Below is a small trained network, with its code and all its weights. Each question gives an input and a class and asks what happens when units are switched off, that is, made to give their printed mean instead of their output.

import numpy as np


def w(rows, s, z=0):
    codes = np.array(rows[::2]) - 128.0
    scale = np.full(codes.shape[1], s)
    scale[-1] = z or s
    return codes * scale


def f(y):
    return y / 2 * (1 + np.tanh(0.7978845608 * (y + 0.044715 * y**3)))


def log_softmax(a):
    a = a - a.max(-1, keepdims=True)
    return a - np.log(np.exp(a).sum(-1, keepdims=True))


def net(x, mask):
    res = np.array(x, float).reshape(1, 3) / 4 @ E
    y = f(res @ A[0][:, :-1].T + A[0][:, -1])
    res = res + np.where(mask, y, B[0][:, -1]) @ B[0][:, :-1]
    return log_softmax(res[-1] @ U[:, :-1].T + U[:, -1])


A, B = {}, {}
E = w([
[214,114,2,71],'x0',
[76,181,40,244],'x1',
[37,175,105,9],'x2',
],0.007)
A[0] = w([
[182,92,120,174,22],'neuron 0',
[35,148,67,23,46],'neuron 1',
[181,178,9,58,25],'neuron 2',
[217,15,107,210,3],'neuron 3',
[128,216,53,192,111],'neuron 4',
[155,149,92,106,186],'neuron 5',
[31,155,254,159,47],'neuron 6',
[170,92,12,94,94],'neuron 7',
[20,193,229,168,56],'neuron 8',
[160,75,176,58,94],'neuron 9',
[192,117,53,103,106],'neuron 10',
[92,186,50,194,48],'neuron 11',
[163,104,73,117,99],'neuron 12',
[233,29,120,199,106],'neuron 13',
[176,133,143,171,9],'neuron 14',
[57,180,48,189,36],'neuron 15',
[201,104,145,178,72],'neuron 16',
[212,50,207,8,37],'neuron 17',
[198,130,32,98,80],'neuron 18',
[126,61,13,77,31],'neuron 19',
[12,157,68,20,29],'neuron 20',
],0.01,0.0066)
B[0] = w([
[145,136,213,208,138],'neuron 0',
[78,184,242,249,204],'neuron 1',
[145,67,146,160,212],'neuron 2',
[116,155,192,199,193],'neuron 3',
[171,191,79,88,218],'neuron 4',
[84,105,134,109,191],'neuron 5',
[182,40,125,115,222],'neuron 6',
[136,58,119,111,225],'neuron 7',
[162,31,144,109,218],'neuron 8',
[177,189,85,100,199],'neuron 9',
[122,75,147,137,204],'neuron 10',
[237,175,92,88,191],'neuron 11',
[134,90,137,142,163],'neuron 12',
[51,160,185,177,234],'neuron 13',
[173,134,194,217,122],'neuron 14',
[228,171,89,121,190],'neuron 15',
[102,158,153,195,162],'neuron 16',
[200,203,82,56,253],'neuron 17',
[156,45,111,107,213],'neuron 18',
[154,83,156,137,183],'neuron 19',
[93,176,237,210,209],'neuron 20',
],0.011,0.0068)
U = w([
[175,8,153,140,91],'0',
[98,198,217,195,90],'1',
[229,232,87,104,50],'2',
[48,130,81,92,255],'3',
],0.012,0.011)

Each question gives the input, the list of numbers given to net, and the class t.
The units are the neurons (one row each of A and B). Each row of codes is followed by its name. A weight is (code - 128) times the scale printed after its matrix; where a second scale follows, it is the last column's (A, B and U).
mask holds one flag per neuron, in row order. A switched-off neuron (its flag False) gives its mean, the last column of its row in B, instead of its output. The means were averaged over made-up inputs and are rounded, as every weight is.
A unit's drop is (log p(t) with every unit on - log p(t) with that unit switched off) / (log p(t) with every unit on - log p(t) with every unit switched off).
The circuit of an input: a set's keep is (log p(t) with only the set's units on - log p(t) with every unit switched off) / (log p(t) with every unit on - log p(t) with every unit switched off). Starting from the 12 units with the biggest drops (on a tie, the unit counted first), units are removed one at a time, each time the one whose removal leaves the highest keep (on an exact tie, the one counted first), for as long as the keep stays at least 0.8.
units of the circuit, in order: the units of the circuit, biggest drop first
most important unit: the unit with the biggest drop
top k neurons: the k neurons with the biggest drops, biggest first
drop when u is switched off: that unit's drop, to one decimal
input [-4,3,1], class 0: most important unit : neuron 8
input [0,8,-7], class 2: top 4 neurons : neuron 11; neuron 4; neuron 15; neuron 1
input [-7,6,-1], class 0: top 2 neurons : neuron 8; neuron 6
input [-1,1,-2], class 3: top 2 neurons : neuron 1; neuron 20
input [-6,6,-2], class 0: top 4 neurons : neuron 8; neuron 17; neuron 6; neuron 9
input [-2,-4,2], class 2: units of the circuit, in order : neuron 13; neuron 17; neuron 7
input [-4,-1,-5], class 1: top 2 neurons : neuron 18; neuron 7
input [-7,7,3], class 0: top 4 neurons : neuron 8; neuron 6; neuron 17; neuron 9
input [-6,8,-7], class 2: top 3 neurons : neuron 11; neuron 4; neuron 15
input [8,8,3], class 0: top 3 neurons : neuron 2; neuron 7; neuron 18
input [8,6,7], class 0: top 2 neurons : neuron 18; neuron 7
input [6,-7,-8], class 1: top 2 neurons : neuron 13; neuron 3
input [5,-1,6], class 1: top 2 neurons : neuron 1; neuron 20
input [4,4,-6], class 1: units of the circuit, in order : neuron 13
input [6,4,8], class 1: drop when neuron 1 is switched off : 1.2
input [-3,6,-5], class 2: drop when neuron 20 is switched off : 0.1
input [5,2,2], class 0: drop when neuron 1 is switched off : 0.0
